Below is a small trained network, with its code and all its weights. Each question gives an input and a class and asks what happens when units are switched off, that is, made to give their printed mean instead of their output.

import numpy as np


def w(rows, s, z=0):
    codes = np.array(rows[::2]) - 128.0
    scale = np.full(codes.shape[1], s)
    scale[-1] = z or s
    return codes * scale


def norm(h):
    return h / np.sqrt((h * h).mean(-1, keepdims=True) + 1e-5)


def f(y):
    return y / 2 * (1 + np.tanh(0.7978845608 * (y + 0.044715 * y**3)))


def log_softmax(a):
    a = a - a.max(-1, keepdims=True)
    return a - np.log(np.exp(a).sum(-1, keepdims=True))


def net(x, mask):
    res = np.array(x, float).reshape(1, 2) / 4 @ E
    u = 0
    for l in range(3):
        y = f(norm(res) @ A[l][:, :-1].T + A[l][:, -1])
        res = res + np.where(mask[u : u + 10], y, B[l][:, -1]) @ B[l][:, :-1]
        u += 10
    return log_softmax(norm(res)[-1] @ U[:, :-1].T + U[:, -1])


A, B = {}, {}
E = w([
[255,242,44,171,105],'x0',
[229,51,206,241,124],'x1',
],0.0078)
A[0] = w([
[66,100,129,139,254,65],'L0N0',
[78,59,182,81,62,178],'L0N1',
[147,239,95,221,163,92],'L0N2',
[53,184,12,110,155,2],'L0N3',
[110,85,153,140,163,101],'L0N4',
[198,55,150,165,91,127],'L0N5',
[177,120,154,129,97,46],'L0N6',
[198,224,128,105,99,40],'L0N7',
[21,177,88,102,177,105],'L0N8',
[88,170,142,122,38,89],'L0N9',
],0.0068,0.0057)
B[0] = w([
[163,120,142,100,135,141],'L0N0',
[215,137,55,126,191,253],'L0N1',
[174,1,53,68,167,209],'L0N2',
[125,174,198,124,165,178],'L0N3',
[149,150,86,147,166,140],'L0N4',
[105,233,176,75,163,220],'L0N5',
[63,145,155,102,94,109],'L0N6',
[209,96,140,77,117,166],'L0N7',
[156,189,181,163,169,231],'L0N8',
[117,143,156,164,152,118],'L0N9',
],0.0071,0.0039)
A[1] = w([
[23,164,121,42,66,31],'L1N0',
[60,54,116,153,175,67],'L1N1',
[105,51,82,113,9,44],'L1N2',
[147,80,129,150,100,80],'L1N3',
[91,131,152,148,128,68],'L1N4',
[53,25,137,108,166,4],'L1N5',
[68,71,180,94,152,127],'L1N6',
[126,224,136,175,116,106],'L1N7',
[169,146,166,107,161,172],'L1N8',
[134,91,210,216,77,46],'L1N9',
],0.011,0.0045)
B[1] = w([
[70,207,114,149,146,186],'L1N0',
[201,95,85,73,135,161],'L1N1',
[106,146,138,173,178,117],'L1N2',
[57,196,106,136,170,128],'L1N3',
[157,151,75,164,168,111],'L1N4',
[223,52,2,159,63,173],'L1N5',
[245,147,30,189,64,186],'L1N6',
[131,76,96,116,170,179],'L1N7',
[95,87,130,96,130,253],'L1N8',
[65,253,174,219,120,180],'L1N9',
],0.0088,0.0053)
A[2] = w([
[116,92,193,70,72,106],'L2N0',
[154,108,137,85,188,146],'L2N1',
[11,200,92,106,86,31],'L2N2',
[137,144,222,189,88,83],'L2N3',
[59,98,163,88,139,55],'L2N4',
[148,182,109,125,58,103],'L2N5',
[60,172,103,96,111,108],'L2N6',
[142,101,231,206,113,4],'L2N7',
[98,60,151,67,110,134],'L2N8',
[161,158,90,120,4,73],'L2N9',
],0.014,0.0033)
B[2] = w([
[56,88,135,192,187,117],'L2N0',
[71,98,146,158,106,253],'L2N1',
[94,218,225,161,126,242],'L2N2',
[39,226,134,93,107,226],'L2N3',
[208,79,85,64,139,154],'L2N4',
[96,34,153,114,97,173],'L2N5',
[158,165,165,243,60,209],'L2N6',
[79,203,106,123,88,230],'L2N7',
[64,130,199,132,185,151],'L2N8',
[170,2,73,102,119,216],'L2N9',
],0.009,0.0048)
U = w([
[230,73,34,102,91,165],'0',
[84,252,169,156,114,171],'1',
[41,54,180,109,200,6],'2',
],0.018,0.002)

Each question gives the input, the list of numbers given to net, and the class t.
The units are the neurons (one row each of A and B). Each row of codes is followed by its name. A weight is (code - 128) times the scale printed after its matrix; where a second scale follows, it is the last column's (A, B and U).
mask holds one flag per neuron, layer by layer. A switched-off neuron (its flag False) gives its mean, the last column of its row in B, instead of its output. The means were averaged over made-up inputs and are rounded, as every weight is.
A unit's drop is (log p(t) with every unit on - log p(t) with that unit switched off) / (log p(t) with every unit on - log p(t) with every unit switched off).
unit that matters most: the unit with the biggest drop
top k neurons: the k neurons with the biggest drops, biggest first
k most important neurons of layer l: the k neurons of layer l with the biggest drops, biggest first
drop of u: that unit's drop, to one decimal
input [-2,-3], class 2: top 3 neurons => L0N8, L0N1, L1N0
input [-8,-8], class 0: top 2 neurons => L1N6, L1N5
input [1,-3], class 2: 3 most important neurons of layer 0 => L0N8, L0N5, L0N3
input [-4,3], class 0: unit that matters most => L0N8
input [0,0], class 2: top 4 neurons => L1N9, L0N7, L1N0, L1N6
input [-6,-7], class 1: top 2 neurons => L1N0, L0N2
input [3,3], class 2: top 4 neurons => L0N5, L1N6, L0N1, L1N5
input [3,1], class 2: 2 most important neurons of layer 1 => L1N6, L1N5
input [0,-3], class 2: top 3 neurons => L0N8, L1N7, L1N9
input [-4,5], class 1: top 2 neurons => L0N2, L1N9
input [-2,1], class 2: drop of L0N1 => 4.1
input [2,0], class 2: drop of L1N6 => 0.5
input [-5,-6], class 1: drop of L2N2 => 0.1
input [-2,2], class 2: drop of L0N1 => 0.9
input [2,-3], class 2: top neuron => L0N8
